Below are the code and all the weights of a small trained network. Each question names an input and a target symbol and asks about switching units off, where a switched-off unit gives its printed mean instead of its output.

import numpy as np


def w(rows, s, z=0):
    codes = np.array(rows[::2]) - 128.0
    scale = np.full(codes.shape[1], s)
    scale[-1] = z or s
    return codes * scale


def f(y):
    return y / 2 * (1 + np.tanh(0.7978845608 * (y + 0.044715 * y**3)))


def softmax(a):
    e = np.exp(a - a.max(-1, keepdims=True))
    return e / e.sum(-1, keepdims=True)


def log_softmax(a):
    a = a - a.max(-1, keepdims=True)
    return a - np.log(np.exp(a).sum(-1, keepdims=True))


def net(x, mask):
    ids = ['ΛΞΠΦΩαβδεζθμσ'.index(c) for c in x.split()]
    T = len(ids)
    res = E[ids] + P[:T]
    u = 0
    for l in range(3):
        r = res
        for j in range(2):
            rows = slice(2 * j, 2 * j + 2)
            q, k, v = (r @ M[l][rows].T for M in (Q, K, V))
            z = softmax(np.where(np.tri(T) > 0, q @ k.T / 2**0.5, -1e9)) @ v
            o = O[l][rows]
            res = res + np.where(mask[u + j], z, o[:, -1]) @ o[:, :-1]
        u += 2
        y = f(res @ A[l][:, :-1].T + A[l][:, -1])
        res = res + np.where(mask[u : u + 4], y, B[l][:, -1]) @ B[l][:, :-1]
        u += 4
    return log_softmax(res[-1] @ U[:, :-1].T + U[:, -1])


Q, K, V, O, A, B = {}, {}, {}, {}, {}, {}
E = w([
[99,160,48,70,14,132,158,106],'Λ',
[113,174,130,175,115,67,140,173],'Ξ',
[140,53,171,219,254,115,146,112],'Π',
[107,23,77,226,75,187,87,234],'Φ',
[107,91,76,46,218,61,35,119],'Ω',
[146,193,113,119,151,49,232,49],'α',
[116,27,185,31,126,128,148,132],'β',
[148,83,101,66,156,183,149,32],'δ',
[113,93,123,136,115,164,25,99],'ε',
[131,89,134,199,47,155,223,88],'ζ',
[107,149,202,251,49,115,63,203],'θ',
[123,149,13,224,117,146,100,42],'μ',
[119,94,85,101,152,63,224,149],'σ',
],0.0076)
P = w([
[140,117,155,135,115,92,132,79],'0',
[196,65,57,144,110,50,76,205],'1',
[117,115,147,149,129,118,142,90],'2',
[183,74,55,125,90,62,74,197],'3',
[103,127,143,140,135,137,144,105],'4',
[161,72,59,124,89,50,89,188],'5',
[82,136,141,136,144,150,144,116],'6',
[143,78,57,125,88,52,92,175],'7',
[43,142,135,131,147,157,145,122],'8',
[128,71,61,115,84,46,93,164],'9',
[11,148,133,116,146,154,144,127],'10',
],0.011)
Q[0] = w([
[119,146,210,153,164,160,137,66],'0.h1',
[121,142,189,147,155,152,135,80],'0.h1',
[20,180,174,128,178,205,158,109],'0.h2',
[1,174,161,129,184,205,154,122],'0.h2',
],0.0093)
K[0] = w([
[69,152,169,159,161,179,160,82],'0.h1',
[82,144,157,151,155,169,153,94],'0.h1',
[245,86,136,139,86,69,114,99],'0.h2',
[251,77,125,137,77,50,110,109],'0.h2',
],0.012)
V[0] = w([
[208,71,31,112,99,82,78,222],'0.h1',
[122,108,190,107,222,169,133,128],'0.h1',
[96,249,152,102,128,205,146,104],'0.h2',
[112,253,189,75,102,193,103,83],'0.h2',
],0.0054)
O[0] = w([
[131,97,74,112,105,84,115,183,254],'0.h1',
[147,135,156,119,182,147,119,127,72],'0.h1',
[228,135,118,123,127,142,118,153,53],'0.h2',
[254,133,136,116,120,134,119,133,49],'0.h2',
],0.0088,0.0069)
A[0] = w([
[188,83,144,111,168,97,106,216,135],'0.n1',
[100,53,254,158,68,209,108,124,236],'0.n2',
[235,142,100,179,74,130,74,184,39],'0.n3',
[114,95,117,110,127,187,213,19,252],'0.n4',
],0.0079,0.0017)
B[0] = w([
[165,165,64,129,54,162,145,53,252],'0.n1',
[135,71,227,149,73,247,104,189,180],'0.n2',
[176,73,119,2,180,110,190,80,255],'0.n3',
[113,97,112,119,121,170,205,18,209],'0.n4',
],0.0063,0.0047)
Q[1] = w([
[128,127,126,128,127,127,128,128],'1.h1',
[128,128,128,128,128,128,128,128],'1.h1',
[179,244,181,150,167,161,115,144],'1.h2',
[185,184,168,128,158,156,128,141],'1.h2',
],0.011)
K[1] = w([
[128,128,128,129,128,128,128,130],'1.h1',
[128,128,128,128,128,128,128,128],'1.h1',
[252,108,133,140,118,110,118,122],'1.h2',
[219,109,130,128,123,115,134,111],'1.h2',
],0.014)
V[1] = w([
[112,116,134,85,125,115,104,98],'1.h1',
[129,106,144,104,119,158,133,121],'1.h1',
[124,91,147,118,121,152,1,157],'1.h2',
[135,80,208,72,86,136,168,158],'1.h2',
],0.0083)
O[1] = w([
[98,137,147,101,143,108,156,107,194],'1.h1',
[136,98,123,115,157,143,143,105,125],'1.h1',
[105,156,109,155,97,120,2,32,2],'1.h2',
[118,92,216,95,79,66,61,176,185],'1.h2',
],0.0074,0.0044)
A[1] = w([
[138,122,104,145,93,149,152,46,218],'1.n1',
[104,98,173,81,219,118,109,55,191],'1.n2',
[115,204,176,185,132,112,166,141,253],'1.n3',
[255,124,97,80,124,122,93,93,86],'1.n4',
],0.0093,0.0029)
B[1] = w([
[117,124,85,153,103,188,121,4,172],'1.n1',
[144,98,120,77,255,137,166,99,200],'1.n2',
[120,209,172,175,110,56,112,73,192],'1.n3',
[112,152,215,181,133,129,246,117,254],'1.n4',
],0.0071,0.0063)
Q[2] = w([
[107,130,124,105,94,68,160,85],'2.h1',
[107,176,190,153,205,212,79,77],'2.h1',
[84,100,102,144,107,34,189,132],'2.h2',
[115,1,121,117,96,42,193,113],'2.h2',
],0.0084)
K[2] = w([
[81,126,108,116,119,123,132,160],'2.h1',
[245,116,124,132,111,113,118,131],'2.h1',
[51,153,119,126,134,127,140,146],'2.h2',
[1,132,133,121,144,151,131,131],'2.h2',
],0.013)
V[2] = w([
[129,105,153,110,59,173,128,135],'2.h1',
[134,119,187,116,185,126,110,136],'2.h1',
[128,162,196,254,114,131,122,109],'2.h2',
[117,165,137,114,129,59,134,199],'2.h2',
],0.0087)
O[2] = w([
[113,193,195,59,115,58,92,128,57],'2.h1',
[94,93,138,217,77,130,112,166,6],'2.h1',
[2,166,150,179,235,124,140,157,238],'2.h2',
[170,51,136,193,159,27,135,85,16],'2.h2',
],0.0065,0.0021)
A[2] = w([
[114,126,110,91,236,161,214,120,99],'2.n1',
[155,88,105,105,148,74,174,219,118],'2.n2',
[180,54,131,73,176,200,145,118,71],'2.n3',
[254,77,81,97,81,143,128,221,7],'2.n4',
],0.0082,0.0019)
B[2] = w([
[255,123,134,185,80,109,70,160,249],'2.n1',
[124,72,169,117,161,175,79,89,226],'2.n2',
[116,197,86,127,166,96,121,197,169],'2.n3',
[85,216,171,172,163,167,92,78,198],'2.n4',
],0.0084,0.013)
U = w([
[201,199,190,105,129,86,176,47,20],'Λ',
[164,12,116,151,120,109,176,122,177],'Ξ',
[71,100,60,178,94,186,85,228,119],'Π',
[141,156,23,90,135,49,34,131,212],'Φ',
[126,172,52,182,78,161,114,55,69],'Ω',
[170,145,174,191,196,169,80,196,5],'α',
[154,144,187,153,32,94,37,123,69],'β',
[97,147,202,138,113,220,230,127,31],'δ',
[96,158,83,54,41,108,226,90,184],'ε',
[108,114,182,25,179,128,150,209,188],'ζ',
[71,207,119,162,199,58,185,130,186],'θ',
[160,183,75,133,99,155,115,219,198],'μ',
[92,93,134,99,254,191,72,17,138],'σ',
],0.0061,0.0029)

Each question gives the input, a string of symbols that net reads in full, and the target symbol t.
The units are the heads (2 rows each of Q, K, V and O) and the neurons (one row each of A and B). Each row of codes is followed by its name. A weight is (code - 128) times the scale printed after its matrix; where a second scale follows, it is the last column's (O, A, B and U).
mask holds one flag per unit, layer by layer, with each layer's heads first. A switched-off unit (its flag False) gives its mean, the last column of its rows in O or B, instead of its output. The means were averaged over made-up inputs and are rounded, as every weight is.
A unit's drop is (log p(t) with every unit on - log p(t) with that unit switched off) / (log p(t) with every unit on - log p(t) with every unit switched off).
The circuit of an input: a set's keep is (log p(t) with only the set's units on - log p(t) with every unit switched off) / (log p(t) with every unit on - log p(t) with every unit switched off). Starting from the 12 units with the biggest drops (on a tie, the unit counted first), units are removed one at a time, each time the one whose removal leaves the highest keep (on an exact tie, the one counted first), for as long as the keep stays at least 0.8.
units of the circuit, in order: the units of the circuit, biggest drop first
most important unit: the unit with the biggest drop
top k neurons: the k neurons with the biggest drops, biggest first
top k neurons in layer l: the k neurons of layer l with the biggest drops, biggest first
which heads matter: for each layer, one digit per head in row order, 1 if its drop is at least 0.15 and else 0, layers parted by /
input Ξ σ Ξ Π ζ, target δ: which heads matter => 11 / 00 / 01
input Ξ θ Ω Ξ σ Ξ Φ Ξ, target Φ: units of the circuit, in order => [1.h2 1.n4 0.n2 0.h1]
input σ Ξ σ ε Λ μ, target Λ: units of the circuit, in order => [0.h2 1.n4 0.n3 2.h1]
input ε σ α ζ Ξ Ξ ε β, target ε: which heads matter => 01 / 01 / 01
input θ Π Ξ, target θ: units of the circuit, in order => [0.n3 2.h2 1.n3 2.n2]
input Ξ Ξ σ Ω σ μ Ξ β σ Ξ Π, target α: which heads matter => 10 / 00 / 00
input Λ Ω Ξ σ Ω ε Φ, target Π: which heads matter => 01 / 00 / 00
input Ξ θ Ξ β θ Ω σ σ, target σ: top neuron => [2.n4]
input σ Ξ α Ξ, target α: top 3 neurons in layer 0 => [0.n3 0.n4 0.n2]
input Ξ Ξ ε σ Ξ Ξ ε Ξ Ξ Ξ α, target Λ: units of the circuit, in order => [2.n1 0.h1 1.n2 2.h1]
input Ξ ε Ω θ α ε ε Ξ μ, target Ω: units of the circuit, in order => [1.n1 1.h2 0.n3]
input Ξ σ α Φ, target α: which heads matter => 01 / 01 / 00
input δ β Ξ ζ Ξ, target θ: top 2 neurons => [0.n3 1.n3]
input Ξ σ Ξ Ξ Ξ Ω, target Ξ: which heads matter => 01 / 00 / 01
input μ ε α μ, target α: top neuron in layer 1 => [1.n3]
input Ξ Ξ σ β, target σ: top 2 neurons => [2.n4 2.n2]
input σ δ Ξ ε ζ β Ω δ, target Ω: which heads matter => 01 / 01 / 11
input Ω μ Ξ α Ξ μ Ω Ξ Ξ Φ μ, target Ω: top 2 neurons in layer 2 => [2.n1 2.n2]
input μ Λ Ξ Ξ σ Λ Ξ σ δ, target μ: top 3 neurons => [2.n1 2.n3 0.n4]
input ζ θ Π β, target Π: top 2 neurons => [1.n2 0.n3]
input β ε Φ ε σ Π, target σ: top 2 neurons in layer 2 => [2.n4 2.n2]
input σ Ω Φ ε σ θ Ξ α ε ζ, target ε: top 3 neurons in layer 2 => [2.n1 2.n2 2.n4]
input Φ Ξ ε Ξ ε β Φ θ Λ ζ, target Λ: most important unit => 0.h2
input Ω ε Φ Ξ Ξ ζ σ ε, target σ: top 3 neurons => [2.n4 2.n2 2.n1]
